Below is a small trained network, with its code and all its weights. Each question gives an input and a target symbol and asks what happens when units are switched off, that is, made to give their printed mean instead of their output.

import numpy as np


def w(rows, s, z=0):
    codes = np.array(rows[::2]) - 128.0
    scale = np.full(codes.shape[1], s)
    scale[-1] = z or s
    return codes * scale


def norm(h):
    return h / np.sqrt((h * h).mean(-1, keepdims=True) + 1e-5)


def f(y):
    return y / 2 * (1 + np.tanh(0.7978845608 * (y + 0.044715 * y**3)))


def softmax(a):
    e = np.exp(a - a.max(-1, keepdims=True))
    return e / e.sum(-1, keepdims=True)


def log_softmax(a):
    a = a - a.max(-1, keepdims=True)
    return a - np.log(np.exp(a).sum(-1, keepdims=True))


def net(x, mask):
    ids = ['ΛΞΠεθτ'.index(c) for c in x.split()]
    T = len(ids)
    res = E[ids] + P[:T]
    r = norm(res)
    for j in range(2):
        rows = slice(2 * j, 2 * j + 2)
        q, k, v = (r @ M[0][rows].T for M in (Q, K, V))
        z = softmax(np.where(np.tri(T) > 0, q @ k.T / 2**0.5, -1e9)) @ v
        o = O[0][rows]
        res = res + np.where(mask[j], z, o[:, -1]) @ o[:, :-1]
    y = f(norm(res) @ A[0][:, :-1].T + A[0][:, -1])
    res = res + np.where(mask[2:18], y, B[0][:, -1]) @ B[0][:, :-1]
    return log_softmax(norm(res)[-1] @ U[:, :-1].T + U[:, -1])


Q, K, V, O, A, B = {}, {}, {}, {}, {}, {}
E = w([
[133,141,112,165,100,126],'Λ',
[128,167,110,171,130,137],'Ξ',
[3,66,153,79,116,128],'Π',
[133,108,117,168,122,151],'ε',
[139,165,122,105,124,136],'θ',
[145,128,161,140,101,118],'τ',
],0.0049)
P = w([
[203,186,40,131,14,193],'0',
[182,137,72,118,91,178],'1',
[174,110,98,116,147,154],'2',
[146,82,118,117,193,126],'3',
[141,70,118,127,228,103],'4',
[138,78,107,142,250,71],'5',
],0.0015)
Q[0] = w([
[217,29,131,211,112,99],'head 0',
[166,55,128,236,131,77],'head 0',
[183,217,2,227,232,137],'head 1',
[235,111,145,91,120,209],'head 1',
],0.0044)
K[0] = w([
[25,122,155,14,165,54],'head 0',
[27,55,224,34,210,32],'head 0',
[6,14,238,25,204,93],'head 1',
[218,170,202,60,17,2],'head 1',
],0.004)
V[0] = w([
[4,119,126,54,71,217],'head 0',
[18,93,131,193,86,54],'head 0',
[139,254,45,119,180,79],'head 1',
[60,63,41,196,196,188],'head 1',
],0.0027)
O[0] = w([
[61,117,121,93,216,14,60],'head 0',
[12,177,75,184,28,122,64],'head 0',
[35,116,38,125,121,3,249],'head 1',
[109,74,35,32,94,211,208],'head 1',
],0.0028,0.0015)
A[0] = w([
[149,113,114,145,51,129,68],'neuron 0',
[78,50,92,81,97,67,196],'neuron 1',
[114,131,113,127,190,152,91],'neuron 2',
[157,189,150,169,63,149,183],'neuron 3',
[229,151,253,115,167,167,159],'neuron 4',
[47,105,210,60,67,74,80],'neuron 5',
[204,162,202,177,147,136,2],'neuron 6',
[60,93,90,123,96,92,123],'neuron 7',
[150,93,153,184,135,131,180],'neuron 8',
[97,193,73,64,59,81,120],'neuron 9',
[193,83,112,80,222,169,172],'neuron 10',
[177,144,100,122,145,127,215],'neuron 11',
[64,127,225,99,130,174,145],'neuron 12',
[121,202,112,95,71,89,237],'neuron 13',
[82,135,170,153,171,19,164],'neuron 14',
[99,105,179,168,174,16,190],'neuron 15',
],0.004,0.0012)
B[0] = w([
[89,184,147,53,146,164,173],'neuron 0',
[122,237,109,210,237,163,163],'neuron 1',
[146,102,209,105,117,157,142],'neuron 2',
[92,114,224,91,187,157,247],'neuron 3',
[18,250,67,220,200,202,154],'neuron 4',
[242,132,29,216,120,87,82],'neuron 5',
[144,151,136,238,207,198,131],'neuron 6',
[33,224,72,209,206,131,160],'neuron 7',
[198,170,199,113,235,91,181],'neuron 8',
[128,84,182,151,221,73,189],'neuron 9',
[104,126,203,4,82,32,193],'neuron 10',
[107,88,162,127,179,102,251],'neuron 11',
[150,148,12,147,192,80,63],'neuron 12',
[147,8,185,42,186,80,206],'neuron 13',
[141,28,210,20,133,187,118],'neuron 14',
[169,77,230,21,118,212,126],'neuron 15',
],0.0024,0.0015)
U = w([
[60,141,3,228,191,36,154],'Λ',
[177,40,55,76,55,235,132],'Ξ',
[129,226,235,223,228,212,169],'Π',
[79,119,220,209,14,37,110],'ε',
[47,204,158,33,170,134,3],'θ',
[231,55,201,27,220,20,160],'τ',
],0.0045,0.0028)

Each question gives the input, a string of symbols that net reads in full, and the target symbol t.
The units are the heads (2 rows each of Q, K, V and O) and the neurons (one row each of A and B). Each row of codes is followed by its name. A weight is (code - 128) times the scale printed after its matrix; where a second scale follows, it is the last column's (O, A, B and U).
mask holds one flag per unit, heads first, then neurons. A switched-off unit (its flag False) gives its mean, the last column of its rows in O or B, instead of its output. The means were averaged over made-up inputs and are rounded, as every weight is.
A unit's drop is (log p(t) with every unit on - log p(t) with that unit switched off) / (log p(t) with every unit on - log p(t) with every unit switched off).
The circuit of an input: a set's keep is (log p(t) with only the set's units on - log p(t) with every unit switched off) / (log p(t) with every unit on - log p(t) with every unit switched off). Starting from the 12 units with the biggest drops (on a tie, the unit counted first), units are removed one at a time, each time the one whose removal leaves the highest keep (on an exact tie, the one counted first), for as long as the keep stays at least 0.8.
circuit, biggest first: the units of the circuit, biggest drop first
top k neurons: the k neurons with the biggest drops, biggest first
which heads matter: for each layer, one digit per head in row order, 1 if its drop is at least 0.15 and else 0, layers parted by /
input ε ε Ξ τ ε, target Π: circuit, biggest first : head 1; neuron 4
input Ξ ε θ τ, target Π: circuit, biggest first : neuron 4
input Ξ Λ Λ τ, target Π: which heads matter : 00
input Λ θ ε, target τ: which heads matter : 10
input Ξ τ θ, target Π: circuit, biggest first : head 1; neuron 6
input Λ Ξ Λ ε Ξ, target Ξ: which heads matter : 01
input ε θ Ξ θ ε Λ, target τ: which heads matter : 10
input ε ε Ξ Ξ, target Ξ: circuit, biggest first : head 1; head 0; neuron 4
input Λ θ θ τ ε ε, target Π: which heads matter : 11
input Ξ θ ε, target τ: top 2 neurons : neuron 10; neuron 8
input Λ τ ε Ξ Λ, target Ξ: circuit, biggest first : head 1; head 0
input ε ε Λ, target Ξ: which heads matter : 01
input τ ε Λ, target Π: which heads matter : 01
input Λ θ Ξ Π, target Λ: top 3 neurons : neuron 5; neuron 1; neuron 7
input Ξ Ξ Ξ, target Λ: circuit, biggest first : head 1
input Λ Λ Ξ, target Λ: top 3 neurons : neuron 15; neuron 14; neuron 10
input ε ε τ Λ θ, target Π: which heads matter : 11
input θ Π ε, target Λ: which heads matter : 10
input Ξ θ θ Λ Ξ, target τ: which heads matter : 11
input τ Ξ Ξ Λ Ξ ε, target Ξ: which heads matter : 11
input Ξ Λ Π ε, target Λ: top 2 neurons : neuron 3; neuron 7
input θ Λ Λ, target τ: top neuron : neuron 4
